Below is a small trained network, with its code and all its weights. Each question gives an input and a class and asks what happens when units are switched off, that is, made to give their printed mean instead of their output.

import numpy as np


def w(rows, s, z=0):
    codes = np.array(rows[::2]) - 128.0
    scale = np.full(codes.shape[1], s)
    scale[-1] = z or s
    return codes * scale


def f(y):
    return y / 2 * (1 + np.tanh(0.7978845608 * (y + 0.044715 * y**3)))


def log_softmax(a):
    a = a - a.max(-1, keepdims=True)
    return a - np.log(np.exp(a).sum(-1, keepdims=True))


def net(x, mask):
    res = np.array(x, float).reshape(1, 6) / 4 @ E
    y = f(res @ A[0][:, :-1].T + A[0][:, -1])
    res = res + np.where(mask, y, B[0][:, -1]) @ B[0][:, :-1]
    return log_softmax(res[-1] @ U[:, :-1].T + U[:, -1])


A, B = {}, {}
E = w([
[186,73,9,190,99,138],'x0',
[204,72,191,239,236,170],'x1',
[90,106,132,149,133,93],'x2',
[137,137,125,122,132,143],'x3',
[120,128,130,139,130,118],'x4',
[59,109,156,183,45,237],'x5',
],0.011)
A[0] = w([
[100,116,2,63,54,98,219],'N0',
[49,185,195,107,108,187,211],'N1',
[99,106,99,191,129,191,144],'N2',
[109,167,152,49,162,70,190],'N3',
[99,162,146,77,117,124,138],'N4',
[173,120,99,102,198,52,254],'N5',
[133,91,211,188,202,178,110],'N6',
],0.014,0.0072)
B[0] = w([
[80,186,44,133,105,166,249],'N0',
[74,92,205,37,133,138,227],'N1',
[144,98,158,196,35,148,183],'N2',
[208,95,119,57,40,10,219],'N3',
[147,43,150,121,85,95,183],'N4',
[211,129,26,107,165,140,232],'N5',
[221,161,167,135,136,105,225],'N6',
],0.011,0.02)
U = w([
[161,88,130,145,45,112,107],'0',
[108,215,72,146,153,115,84],'1',
[156,116,163,97,220,99,198],'2',
[153,47,80,180,204,168,1],'3',
[31,111,171,101,125,142,150],'4',
[50,142,115,158,109,208,240],'5',
[107,181,248,150,163,116,111],'6',
],0.012,0.0016)

Each question gives the input, the list of numbers given to net, and the class t.
The units are the neurons (one row each of A and B). Each row of codes is followed by its name. A weight is (code - 128) times the scale printed after its matrix; where a second scale follows, it is the last column's (A, B and U).
mask holds one flag per neuron, in row order. A switched-off neuron (its flag False) gives its mean, the last column of its row in B, instead of its output. The means were averaged over made-up inputs and are rounded, as every weight is.
A unit's drop is (log p(t) with every unit on - log p(t) with that unit switched off) / (log p(t) with every unit on - log p(t) with every unit switched off).
The circuit of an input: a set's keep is (log p(t) with only the set's units on - log p(t) with every unit switched off) / (log p(t) with every unit on - log p(t) with every unit switched off). Starting from all 7 units, units are removed one at a time, each time the one whose removal leaves the highest keep (on an exact tie, the one counted first), for as long as the keep stays at least 0.8.
units of the circuit, in order: the units of the circuit, biggest drop first
most important unit: the unit with the biggest drop
k most important neurons: the k neurons with the biggest drops, biggest first
drop of u: that unit's drop, to one decimal
input [-6,-4,-4,6,1,1], class 4: 2 most important neurons => [N1, N5]
input [1,-5,-3,7,5,0], class 1: most important unit => N0
input [4,0,-3,-2,4,6], class 5: 4 most important neurons => [N3, N6, N4, N5]
input [-7,2,7,7,6,4], class 6: units of the circuit, in order => [N6, N5]
input [-4,0,-7,8,-7,2], class 4: units of the circuit, in order => [N5, N1]
input [0,5,-8,-8,0,-3], class 2: 4 most important neurons => [N0, N6, N2, N4]
input [0,-7,-3,-3,0,4], class 4: 2 most important neurons => [N1, N5]
input [0,-8,2,5,-3,5], class 4: 3 most important neurons => [N1, N5, N4]
input [-3,2,4,-1,-2,1], class 6: 2 most important neurons => [N5, N3]
input [2,3,3,-4,-3,-8], class 3: 3 most important neurons => [N5, N1, N6]
input [1,7,1,8,8,-7], class 3: 3 most important neurons => [N5, N1, N3]
input [0,1,-4,-4,-1,-5], class 2: 2 most important neurons => [N0, N2]
input [-7,-4,8,1,5,1], class 4: 4 most important neurons => [N1, N5, N6, N2]
input [-7,0,-5,0,-6,7], class 4: units of the circuit, in order => [N1]
input [-3,5,-1,2,3,0], class 2: 3 most important neurons => [N2, N0, N1]
input [3,7,2,3,-2,-7], class 3: 3 most important neurons => [N5, N1, N3]
input [-4,1,2,-1,-4,5], class 6: 2 most important neurons => [N0, N6]
input [8,1,-1,-4,-8,-4], class 3: 2 most important neurons => [N5, N3]
input [-8,0,-3,6,-1,-7], class 0: 2 most important neurons => [N3, N4]
input [7,-1,6,3,-5,0], class 1: most important unit => N1
input [-6,-2,-6,2,-2,-7], class 0: drop of N3 => 2.4
input [7,4,8,2,0,-1], class 3: drop of N3 => 1.0
input [-8,5,6,1,5,8], class 6: drop of N6 => 0.4
input [4,-6,3,-4,-5,7], class 5: drop of N2 => 0.0
